Here is a tiny trained network, its code and every weight. The questions are about switching its units off for an input and a target symbol, where a switched-off unit gives its printed mean instead of its output.

import numpy as np


def w(rows, s, z=0):
    codes = np.array(rows[::2]) - 128.0
    scale = np.full(codes.shape[1], s)
    scale[-1] = z or s
    return codes * scale


def norm(h):
    return h / np.sqrt((h * h).mean(-1, keepdims=True) + 1e-5)


def f(y):
    return y / 2 * (1 + np.tanh(0.7978845608 * (y + 0.044715 * y**3)))


def softmax(a):
    e = np.exp(a - a.max(-1, keepdims=True))
    return e / e.sum(-1, keepdims=True)


def log_softmax(a):
    a = a - a.max(-1, keepdims=True)
    return a - np.log(np.exp(a).sum(-1, keepdims=True))


def net(x, mask):
    ids = ['αγδλμξπσ'.index(c) for c in x.split()]
    T = len(ids)
    res = E[ids] + P[:T]
    u = 0
    for l in range(2):
        q, k, v = (norm(res) @ M[l].T for M in (Q, K, V))
        z = softmax(np.where(np.tri(T) > 0, q @ k.T / 3**0.5, -1e9)) @ v
        res = res + np.where(mask[u], z, O[l][:, -1]) @ O[l][:, :-1]
        u += 1
        y = f(norm(res) @ A[l][:, :-1].T + A[l][:, -1])
        res = res + np.where(mask[u : u + 12], y, B[l][:, -1]) @ B[l][:, :-1]
        u += 12
    return log_softmax(norm(res)[-1] @ U[:, :-1].T + U[:, -1])


Q, K, V, O, A, B = {}, {}, {}, {}, {}, {}
E = w([
[65,44,133],'α',
[197,116,185],'γ',
[120,134,100],'δ',
[143,100,155],'λ',
[2,97,158],'μ',
[201,51,130],'ξ',
[173,83,145],'π',
[129,112,126],'σ',
],0.022)
P = w([
[137,134,255],'0',
[189,109,164],'1',
[172,118,133],'2',
[157,107,119],'3',
[160,108,115],'4',
[159,109,110],'5',
[166,112,107],'6',
[174,115,104],'7',
[180,117,101],'8',
[186,120,98],'9',
],0.0087)
Q[0] = w([
[147,2,139],'0.h1',
[134,6,197],'0.h1',
[144,33,204],'0.h1',
],0.0087)
K[0] = w([
[57,45,84],'0.h1',
[153,2,209],'0.h1',
[64,61,159],'0.h1',
],0.014)
V[0] = w([
[87,150,124],'0.h1',
[4,115,187],'0.h1',
[164,40,121],'0.h1',
],0.011)
O[0] = w([
[45,148,127,106],'0.h1',
[225,132,74,217],'0.h1',
[255,175,59,255],'0.h1',
],0.0076,0.0068)
A[0] = w([
[160,66,225,239],'0.n1',
[116,159,52,178],'0.n2',
[123,5,168,252],'0.n3',
[190,152,129,118],'0.n4',
[161,101,129,164],'0.n5',
[149,132,104,190],'0.n6',
[93,90,120,92],'0.n7',
[100,100,216,171],'0.n8',
[76,174,160,246],'0.n9',
[161,94,162,193],'0.n10',
[96,113,145,142],'0.n11',
[160,99,147,55],'0.n12',
],0.013,0.0022)
B[0] = w([
[137,35,113,218],'0.n1',
[148,46,176,175],'0.n2',
[42,185,171,254],'0.n3',
[84,222,181,229],'0.n4',
[103,10,103,212],'0.n5',
[107,65,137,187],'0.n6',
[150,251,126,142],'0.n7',
[163,17,203,134],'0.n8',
[166,54,67,138],'0.n9',
[72,78,76,207],'0.n10',
[254,96,147,127],'0.n11',
[104,118,118,169],'0.n12',
],0.0074,0.0057)
Q[1] = w([
[206,3,201],'1.h1',
[88,195,139],'1.h1',
[96,197,254],'1.h1',
],0.0051)
K[1] = w([
[1,25,71],'1.h1',
[211,168,190],'1.h1',
[164,198,112],'1.h1',
],0.0088)
V[1] = w([
[144,79,90],'1.h1',
[147,85,223],'1.h1',
[70,140,5],'1.h1',
],0.013)
O[1] = w([
[130,132,115,255],'1.h1',
[132,98,97,247],'1.h1',
[248,141,141,99],'1.h1',
],0.014,0.0062)
A[1] = w([
[129,23,122,120],'1.n1',
[123,126,129,196],'1.n2',
[250,207,188,20],'1.n3',
[145,200,103,55],'1.n4',
[171,76,60,168],'1.n5',
[135,96,142,147],'1.n6',
[192,88,64,100],'1.n7',
[164,89,166,126],'1.n8',
[119,171,87,207],'1.n9',
[232,80,151,250],'1.n10',
[81,77,50,95],'1.n11',
[151,121,107,193],'1.n12',
],0.011,0.0026)
B[1] = w([
[129,111,184,246],'1.n1',
[44,189,87,140],'1.n2',
[96,22,245,152],'1.n3',
[116,81,180,116],'1.n4',
[168,121,172,255],'1.n5',
[129,108,141,152],'1.n6',
[160,183,129,231],'1.n7',
[113,37,127,152],'1.n8',
[22,62,176,130],'1.n9',
[3,185,118,242],'1.n10',
[162,182,189,217],'1.n11',
[63,161,160,163],'1.n12',
],0.0073,0.0088)
U = w([
[100,54,131,254],'α',
[125,96,175,148],'γ',
[108,174,194,39],'δ',
[154,154,156,45],'λ',
[71,154,89,110],'μ',
[143,85,5,118],'ξ',
[160,100,82,21],'π',
[157,207,71,125],'σ',
],0.021,0.0057)

Each question gives the input, a string of symbols that net reads in full, and the target symbol t.
The units are the heads (3 rows each of Q, K, V and O) and the neurons (one row each of A and B). Each row of codes is followed by its name. A weight is (code - 128) times the scale printed after its matrix; where a second scale follows, it is the last column's (O, A, B and U).
mask holds one flag per unit, layer by layer, with each layer's heads first. A switched-off unit (its flag False) gives its mean, the last column of its rows in O or B, instead of its output. The means were averaged over made-up inputs and are rounded, as every weight is.
A unit's drop is (log p(t) with every unit on - log p(t) with that unit switched off) / (log p(t) with every unit on - log p(t) with every unit switched off).
The circuit of an input: a set's keep is (log p(t) with only the set's units on - log p(t) with every unit switched off) / (log p(t) with every unit on - log p(t) with every unit switched off). Starting from the 12 units with the biggest drops (on a tie, the unit counted first), units are removed one at a time, each time the one whose removal leaves the highest keep (on an exact tie, the one counted first), for as long as the keep stays at least 0.8.
circuit, biggest first: the units of the circuit, biggest drop first
most important unit: the unit with the biggest drop
top k neurons: the k neurons with the biggest drops, biggest first
k most important neurons of layer l: the k neurons of layer l with the biggest drops, biggest first
drop when u is switched off: that unit's drop, to one decimal
input α δ δ λ μ μ, target μ: most important unit : 0.n7
input γ ξ μ σ ξ σ, target γ: top 2 neurons : [1.n11 1.n10]
input λ α ξ, target ξ: circuit, biggest first : [0.h1 1.n11]
input σ σ σ α μ, target μ: circuit, biggest first : [0.n7 1.n5 1.n1]
input α γ σ σ δ σ α σ, target λ: top 3 neurons : [1.n3 0.n3 0.n4]
input α μ π δ σ σ δ, target δ: circuit, biggest first : [0.h1 1.h1]
input δ γ σ α α δ, target γ: top 2 neurons : [0.n2 1.n3]
input λ π λ ξ σ ξ σ γ, target α: 2 most important neurons of layer 1 : [1.n8 1.n11]
input μ μ α λ, target λ: 4 most important neurons of layer 0 : [0.n8 0.n4 0.n11 0.n7]
input δ λ α σ ξ σ σ α σ σ, target λ: top 3 neurons : [1.n3 0.n3 1.n7]
input α δ γ σ γ α λ δ, target γ: 2 most important neurons of layer 0 : [0.n2 0.n3]
input λ δ σ σ σ, target δ: 2 most important neurons of layer 1 : [1.n11 1.n8]
input σ γ λ σ δ, target α: 2 most important neurons of layer 0 : [0.n2 0.n4]
input σ σ γ, target α: most important unit : 0.h1
input σ α σ α, target γ: 2 most important neurons of layer 0 : [0.n3 0.n8]
input μ δ σ μ γ σ, target γ: 2 most important neurons of layer 1 : [1.n11 1.n10]
input α σ λ ξ μ σ σ, target σ: drop when 0.h1 is switched off : 0.3
input σ λ σ δ δ σ, target δ: drop when 0.n10 is switched off : -0.1
input α λ δ ξ α, target γ: drop when 1.n1 is switched off : 0.2
input α γ δ λ σ δ δ, target δ: most important neuron of layer 0 : [0.n9]
input μ σ σ π α σ, target σ: drop when 1.n10 is switched off : 0.2
